Below are the code and all the weights of a small trained network. Each question names an input and a class and asks about switching units off, where a switched-off unit gives its printed mean instead of its output.

import numpy as np


def w(rows, s, z=0):
    codes = np.array(rows[::2]) - 128.0
    scale = np.full(codes.shape[1], s)
    scale[-1] = z or s
    return codes * scale


def f(y):
    return np.maximum(y, 0)


def log_softmax(a):
    a = a - a.max(-1, keepdims=True)
    return a - np.log(np.exp(a).sum(-1, keepdims=True))


def net(x, mask):
    res = np.array(x, float).reshape(1, 3) / 4 @ E
    y = f(res @ A[0][:, :-1].T + A[0][:, -1])
    res = res + np.where(mask, y, B[0][:, -1]) @ B[0][:, :-1]
    return log_softmax(res[-1] @ U[:, :-1].T + U[:, -1])


A, B = {}, {}
E = w([
[40,171,134,138,136,182,45,156,137,111],'x0',
[99,159,54,71,178,57,165,49,132,201],'x1',
[99,96,80,61,121,107,154,170,10,214],'x2',
],0.013)
A[0] = w([
[168,69,98,140,114,63,251,89,151,123,255],'N0',
[160,80,115,154,101,142,128,175,85,135,139],'N1',
[71,193,182,198,153,183,6,152,181,84,147],'N2',
[89,110,56,70,141,129,133,141,56,166,188],'N3',
[90,150,92,149,156,66,102,65,188,147,93],'N4',
[72,118,55,43,166,82,129,151,60,194,205],'N5',
[72,75,132,147,102,149,23,193,83,132,131],'N6',
[178,119,145,147,145,118,143,123,138,140,10],'N7',
],0.011,0.0045)
B[0] = w([
[189,199,156,109,43,117,182,125,104,146,235],'N0',
[152,104,160,141,157,109,131,152,104,177,171],'N1',
[44,106,78,144,117,143,112,72,152,78,250],'N2',
[96,177,135,88,55,149,208,131,115,154,215],'N3',
[188,179,93,137,144,75,103,96,108,154,185],'N4',
[20,133,114,135,10,142,155,119,67,151,244],'N5',
[181,152,221,140,186,107,148,175,142,75,203],'N6',
[159,118,130,133,66,121,111,134,125,97,143],'N7',
],0.013,0.021)
U = w([
[61,92,79,196,184,168,78,110,212,35,174],'0',
[186,146,194,157,77,134,247,209,95,72,144],'1',
[217,57,198,151,241,144,172,254,59,154,124],'2',
[158,3,116,177,69,169,129,134,155,113,1],'3',
[90,146,77,82,52,127,242,116,42,213,125],'4',
[149,157,95,225,143,77,81,90,118,125,152],'5',
[239,194,90,94,188,47,176,87,174,186,69],'6',
],0.0089,0.0055)

Each question gives the input, the list of numbers given to net, and the class t.
The units are the neurons (one row each of A and B). Each row of codes is followed by its name. A weight is (code - 128) times the scale printed after its matrix; where a second scale follows, it is the last column's (A, B and U).
mask holds one flag per neuron, in row order. A switched-off neuron (its flag False) gives its mean, the last column of its row in B, instead of its output. The means were averaged over made-up inputs and are rounded, as every weight is.
A unit's drop is (log p(t) with every unit on - log p(t) with that unit switched off) / (log p(t) with every unit on - log p(t) with every unit switched off).
The circuit of an input: a set's keep is (log p(t) with only the set's units on - log p(t) with every unit switched off) / (log p(t) with every unit on - log p(t) with every unit switched off). Starting from all 8 units, units are removed one at a time, each time the one whose removal leaves the highest keep (on an exact tie, the one counted first), for as long as the keep stays at least 0.8.
circuit, biggest first: the units of the circuit, biggest drop first
most important unit: the unit with the biggest drop
top k neurons: the k neurons with the biggest drops, biggest first
drop of u: that unit's drop, to one decimal
input [-2,-1,-3], class 1: top 3 neurons -> [N5 N2 N4]
input [2,-8,1], class 0: most important unit -> N2
input [-4,-6,3], class 2: circuit, biggest first -> [N5 N3 N1]
input [-3,-8,-2], class 0: circuit, biggest first -> [N0 N3]
input [8,-2,4], class 1: top 2 neurons -> [N6 N3]
input [1,4,-5], class 6: top 2 neurons -> [N5 N4]
input [-7,2,-7], class 6: drop of N4 -> 0.1
input [4,-5,8], class 1: drop of N6 -> 1.7
input [-2,-3,-2], class 3: drop of N5 -> 0.2
input [0,-1,1], class 1: drop of N2 -> 0.6
